Below are the code and all the weights of a small trained network. Each question names an input and a target symbol and asks about switching units off, where a switched-off unit gives its printed mean instead of its output.

import numpy as np


def w(rows, s, z=0):
    codes = np.array(rows[::2]) - 128.0
    scale = np.full(codes.shape[1], s)
    scale[-1] = z or s
    return codes * scale


def f(y):
    return np.maximum(y, 0)


def softmax(a):
    e = np.exp(a - a.max(-1, keepdims=True))
    return e / e.sum(-1, keepdims=True)


def log_softmax(a):
    a = a - a.max(-1, keepdims=True)
    return a - np.log(np.exp(a).sum(-1, keepdims=True))


def net(x, mask):
    ids = ['ΔΞΠΨβγεζθλμσφ'.index(c) for c in x.split()]
    T = len(ids)
    res = E[ids] + P[:T]
    r = res
    for j in range(2):
        rows = slice(4 * j, 4 * j + 4)
        q, k, v = (r @ M[0][rows].T for M in (Q, K, V))
        z = softmax(np.where(np.tri(T) > 0, q @ k.T / 4**0.5, -1e9)) @ v
        o = O[0][rows]
        res = res + np.where(mask[j], z, o[:, -1]) @ o[:, :-1]
    y = f(res @ A[0][:, :-1].T + A[0][:, -1])
    res = res + np.where(mask[2:6], y, B[0][:, -1]) @ B[0][:, :-1]
    return log_softmax(res[-1] @ U[:, :-1].T + U[:, -1])


Q, K, V, O, A, B = {}, {}, {}, {}, {}, {}
E = w([
[192,107,139,166,169],'Δ',
[64,78,131,171,145],'Ξ',
[220,139,202,129,115],'Π',
[58,142,186,159,142],'Ψ',
[30,127,163,205,64],'β',
[172,69,67,86,172],'γ',
[155,200,115,203,128],'ε',
[40,42,115,123,66],'ζ',
[176,170,29,181,133],'θ',
[118,64,153,76,207],'λ',
[88,130,63,201,9],'μ',
[143,231,135,135,201],'σ',
[159,98,75,65,77],'φ',
],0.014)
P = w([
[117,153,115,135,166],'0',
[208,2,125,251,198],'1',
[143,161,194,80,81],'2',
[64,225,35,54,178],'3',
[161,38,153,242,211],'4',
[118,153,151,102,125],'5',
],0.0092)
Q[0] = w([
[68,148,58,17,116],'h0',
[214,125,117,156,209],'h0',
[141,145,12,160,99],'h0',
[103,223,132,142,117],'h0',
[116,218,126,51,139],'h1',
[76,212,105,18,104],'h1',
[143,113,131,142,101],'h1',
[74,167,139,134,98],'h1',
],0.011)
K[0] = w([
[128,6,98,159,103],'h0',
[190,162,102,102,193],'h0',
[192,140,5,170,91],'h0',
[116,124,141,189,115],'h0',
[134,216,189,50,82],'h1',
[164,181,177,4,54],'h1',
[112,49,95,91,117],'h1',
[143,162,155,141,111],'h1',
],0.011)
V[0] = w([
[150,200,88,203,63],'h0',
[48,158,249,132,114],'h0',
[74,185,113,40,138],'h0',
[255,186,157,105,219],'h0',
[155,87,120,243,154],'h1',
[124,84,37,138,108],'h1',
[143,204,112,97,50],'h1',
[115,91,123,159,49],'h1',
],0.0073)
O[0] = w([
[177,229,39,183,94,143],'h0',
[26,133,132,188,148,128],'h0',
[77,182,130,67,191,95],'h0',
[175,181,255,125,120,145],'h0',
[156,83,135,254,149,252],'h1',
[191,71,96,107,87,128],'h1',
[81,204,76,78,140,30],'h1',
[127,107,181,173,42,107],'h1',
],0.0069,0.0043)
A[0] = w([
[1,167,157,176,95,117],'n0',
[164,199,193,111,191,2],'n1',
[99,137,53,65,109,175],'n2',
[97,177,137,108,183,227],'n3',
],0.0098,0.0034)
B[0] = w([
[210,113,24,100,177,254],'n0',
[73,76,106,181,41,246],'n1',
[63,165,197,74,1,221],'n2',
[23,163,138,113,153,238],'n3',
],0.0087,0.0067)
U = w([
[174,78,162,213,107,129],'Δ',
[98,90,109,199,151,179],'Ξ',
[98,130,199,172,54,98],'Π',
[114,170,82,119,243,130],'Ψ',
[151,145,23,145,149,60],'β',
[208,128,133,19,150,254],'γ',
[153,233,115,176,110,138],'ε',
[70,47,92,107,67,84],'ζ',
[222,254,91,107,118,185],'θ',
[67,80,184,73,153,120],'λ',
[138,174,70,154,23,45],'μ',
[43,203,133,131,95,131],'σ',
[139,181,181,55,49,102],'φ',
],0.0086,0.0066)

Each question gives the input, a string of symbols that net reads in full, and the target symbol t.
The units are the heads (4 rows each of Q, K, V and O) and the neurons (one row each of A and B). Each row of codes is followed by its name. A weight is (code - 128) times the scale printed after its matrix; where a second scale follows, it is the last column's (O, A, B and U).
mask holds one flag per unit, heads first, then neurons. A switched-off unit (its flag False) gives its mean, the last column of its rows in O or B, instead of its output. The means were averaged over made-up inputs and are rounded, as every weight is.
A unit's drop is (log p(t) with every unit on - log p(t) with that unit switched off) / (log p(t) with every unit on - log p(t) with every unit switched off).
The circuit of an input: a set's keep is (log p(t) with only the set's units on - log p(t) with every unit switched off) / (log p(t) with every unit on - log p(t) with every unit switched off). Starting from all 6 units, units are removed one at a time, each time the one whose removal leaves the highest keep (on an exact tie, the one counted first), for as long as the keep stays at least 0.8.
circuit, biggest first: the units of the circuit, biggest drop first
top k neurons: the k neurons with the biggest drops, biggest first
heads that matter: for each layer, one digit per head in row order, 1 if its drop is at least 0.15 and else 0, layers parted by /
input λ σ σ Δ, target σ: top 3 neurons -> n3, n1, n0
input σ ζ σ θ, target σ: circuit, biggest first -> h1, n2
input Δ ζ Ξ μ β, target Δ: circuit, biggest first -> h1
input σ Π Ξ φ, target φ: circuit, biggest first -> h1, n2
input β ζ γ γ, target ζ: heads that matter -> 10
input γ σ σ φ, target φ: heads that matter -> 11
input Ξ θ Ψ φ ζ σ, target σ: heads that matter -> 01
input θ σ σ Π, target σ: circuit, biggest first -> h1, n3, n0
input φ σ σ μ, target σ: circuit, biggest first -> n2, h1
input Π θ Ψ σ μ, target Δ: top 2 neurons -> n3, n2
input ζ φ σ γ, target φ: heads that matter -> 11
input σ σ σ ζ γ, target Δ: circuit, biggest first -> h1, n3
input λ θ Ξ γ, target θ: heads that matter -> 10
input σ ε σ θ, target σ: heads that matter -> 01
input Ξ φ ζ ζ θ, target Δ: heads that matter -> 11
input λ μ Ξ θ, target μ: circuit, biggest first -> h0, n2
input μ ζ γ Ξ, target ζ: circuit, biggest first -> h0
input ζ Ψ Ψ Ψ σ, target Δ: heads that matter -> 01
input σ Ξ σ λ, target σ: heads that matter -> 01
input μ φ σ ζ, target φ: heads that matter -> 11
input σ ζ Ψ, target Ψ: circuit, biggest first -> n0, h0, h1
input σ σ Ψ λ, target σ: circuit, biggest first -> h1, n3, n2
input μ μ Π, target Π: heads that matter -> 10
input Ψ Ξ Ψ, target Ψ: heads that matter -> 10
input σ β λ σ Ψ, target Δ: heads that matter -> 01
